Here is a tiny trained network, its code and every weight. The questions are about switching its units off for an input and a class, where a switched-off unit gives its printed mean instead of its output.

import numpy as np


def w(rows, s, z=0):
    codes = np.array(rows[::2]) - 128.0
    scale = np.full(codes.shape[1], s)
    scale[-1] = z or s
    return codes * scale


def f(y):
    return np.maximum(y, 0)


def log_softmax(a):
    a = a - a.max(-1, keepdims=True)
    return a - np.log(np.exp(a).sum(-1, keepdims=True))


def net(x, mask):
    res = np.array(x, float).reshape(1, 6) / 4 @ E
    y = f(res @ A[0][:, :-1].T + A[0][:, -1])
    res = res + np.where(mask, y, B[0][:, -1]) @ B[0][:, :-1]
    return log_softmax(res[-1] @ U[:, :-1].T + U[:, -1])


A, B = {}, {}
E = w([
[59,155,149,75,76,202,67,186,33,98,120,152],'x0',
[213,179,29,125,83,2,51,204,111,86,128,100],'x1',
[84,106,92,103,111,139,110,102,161,117,175,108],'x2',
[4,191,110,152,140,135,160,190,195,157,68,168],'x3',
[98,210,231,171,74,67,121,153,116,166,208,9],'x4',
[105,45,180,219,185,114,18,176,150,158,129,121],'x5',
],0.0084)
A[0] = w([
[129,55,98,134,89,158,125,124,116,153,76,223,57],'N1',
[154,157,33,123,113,62,86,206,138,96,94,88,54],'N2',
[128,119,162,225,170,152,30,219,177,174,63,132,249],'N3',
[127,108,43,108,196,164,124,109,58,160,88,140,3],'N4',
[202,114,136,133,148,81,170,73,219,229,108,156,150],'N5',
[151,112,37,148,152,187,101,92,142,123,75,215,61],'N6',
[98,140,146,82,150,185,112,172,55,135,109,124,21],'N7',
[202,65,188,127,103,112,96,90,33,145,90,125,176],'N8',
[102,32,206,97,174,143,218,69,156,156,79,154,111],'N9',
[76,133,120,75,93,227,59,175,9,116,67,117,77],'N10',
[81,139,184,117,121,191,166,126,112,185,155,82,102],'N11',
[131,255,77,70,108,142,229,91,97,107,66,101,151],'N12',
[97,156,68,162,120,133,148,135,208,165,58,83,72],'N13',
[51,177,152,140,70,117,131,182,188,138,102,165,83],'N14',
[87,142,150,99,122,99,161,211,165,142,25,203,104],'N15',
],0.0084,0.0045)
B[0] = w([
[148,201,247,86,89,64,174,166,135,191,88,145,194],'N1',
[195,185,149,132,214,236,195,234,234,157,219,230,214],'N2',
[171,75,128,77,79,87,117,64,227,173,73,167,250],'N3',
[145,167,192,127,109,151,224,106,79,182,210,82,173],'N4',
[155,159,33,154,130,36,87,141,120,98,101,4,220],'N5',
[147,193,213,194,2,156,109,150,141,190,42,57,216],'N6',
[240,181,31,114,172,102,179,184,98,110,82,128,169],'N7',
[156,43,97,44,22,140,175,90,144,115,126,174,195],'N8',
[190,123,69,127,185,163,199,218,192,129,105,144,238],'N9',
[218,189,38,153,196,50,86,94,125,94,5,65,221],'N10',
[194,151,130,128,110,68,130,244,192,162,187,191,197],'N11',
[51,102,143,131,126,97,77,31,236,196,54,187,237],'N12',
[221,31,69,111,79,137,95,160,76,116,165,27,182],'N13',
[209,35,125,134,89,191,140,69,70,161,177,35,190],'N14',
[174,79,61,98,83,225,218,45,85,113,132,122,207],'N15',
],0.0069,0.013)
U = w([
[168,161,68,157,208,67,89,107,119,84,56,29,116],'0',
[153,138,131,110,198,188,197,195,183,120,165,203,70],'1',
[139,201,254,161,18,108,115,128,110,204,134,55,204],'2',
[116,97,112,65,101,112,124,102,164,130,102,126,254],'3',
[167,31,81,62,60,193,175,32,69,89,178,112,43],'4',
[91,88,163,101,156,103,61,27,207,167,64,168,124],'5',
[92,141,179,119,127,149,130,60,115,122,146,173,91],'6',
],0.0081,0.0046)

Each question gives the input, the list of numbers given to net, and the class t.
The units are the neurons (one row each of A and B). Each row of codes is followed by its name. A weight is (code - 128) times the scale printed after its matrix; where a second scale follows, it is the last column's (A, B and U).
mask holds one flag per neuron, in row order. A switched-off neuron (its flag False) gives its mean, the last column of its row in B, instead of its output. The means were averaged over made-up inputs and are rounded, as every weight is.
A unit's drop is (log p(t) with every unit on - log p(t) with that unit switched off) / (log p(t) with every unit on - log p(t) with every unit switched off).
The circuit of an input: a set's keep is (log p(t) with only the set's units on - log p(t) with every unit switched off) / (log p(t) with every unit on - log p(t) with every unit switched off). Starting from the 12 units with the biggest drops (on a tie, the unit counted first), units are removed one at a time, each time the one whose removal leaves the highest keep (on an exact tie, the one counted first), for as long as the keep stays at least 0.8.
circuit, biggest first: the units of the circuit, biggest drop first
most important unit: the unit with the biggest drop
top k neurons: the k neurons with the biggest drops, biggest first
drop of u: that unit's drop, to one decimal
input [-1,7,-6,7,0,3], class 1: circuit, biggest first => (N2)
input [7,4,7,8,6,-1], class 4: circuit, biggest first => (N14; N6)
input [3,1,0,8,-7,5], class 4: top 3 neurons => (N15; N14; N13)
input [-7,-7,-7,-3,1,-2], class 0: top 2 neurons => (N5; N2)
input [-8,-8,-3,3,-8,2], class 0: top 2 neurons => (N5; N9)
input [-1,5,1,-1,0,-6], class 5: top 2 neurons => (N12; N9)
input [-2,6,2,8,-5,1], class 4: top 4 neurons => (N15; N13; N14; N9)
input [3,-1,-6,-6,4,5], class 3: circuit, biggest first => (N15; N8; N6)
input [3,4,2,6,-4,2], class 4: circuit, biggest first => (N15; N14)
input [-4,-8,3,-3,7,-2], class 1: top 2 neurons => (N9; N6)
input [6,0,5,3,2,-4], class 0: top 2 neurons => (N10; N3)
input [5,1,3,7,-1,3], class 4: top 2 neurons => (N15; N14)
input [4,-7,3,1,7,-8], class 5: top 3 neurons => (N12; N2; N6)
input [-3,7,-7,-2,-8,-6], class 2: circuit, biggest first => (N6; N4)
input [2,6,3,-8,3,-1], class 4: top 4 neurons => (N8; N9; N11; N1)
input [4,-1,-3,1,-1,8], class 5: most important unit => N3
input [7,6,8,4,-8,-2], class 2: top 3 neurons => (N6; N1; N4)
input [-3,-6,-7,-2,3,5], class 3: top 3 neurons => (N2; N3; N12)
input [1,-5,-4,6,-5,-5], class 4: top 3 neurons => (N15; N2; N14)
input [-5,-4,-1,-5,-3,-2], class 0: most important unit => N5
input [-7,0,6,4,-2,4], class 0: top 2 neurons => (N5; N12)
input [1,-4,1,7,2,5], class 4: circuit, biggest first => (N14; N15)
input [0,-3,2,1,-5,-5], class 2: circuit, biggest first => (N6; N1)
input [-1,-7,0,3,-5,3], class 1: drop of N12 => 0.1
input [6,-4,5,-5,4,-8], class 5: drop of N12 => 0.6
input [1,6,2,2,-4,5], class 1: drop of N12 => 0.3
input [-7,-3,-2,7,0,7], class 0: drop of N10 => -0.3
input [-3,5,-3,8,-2,-8], class 4: circuit, biggest first => (N15)
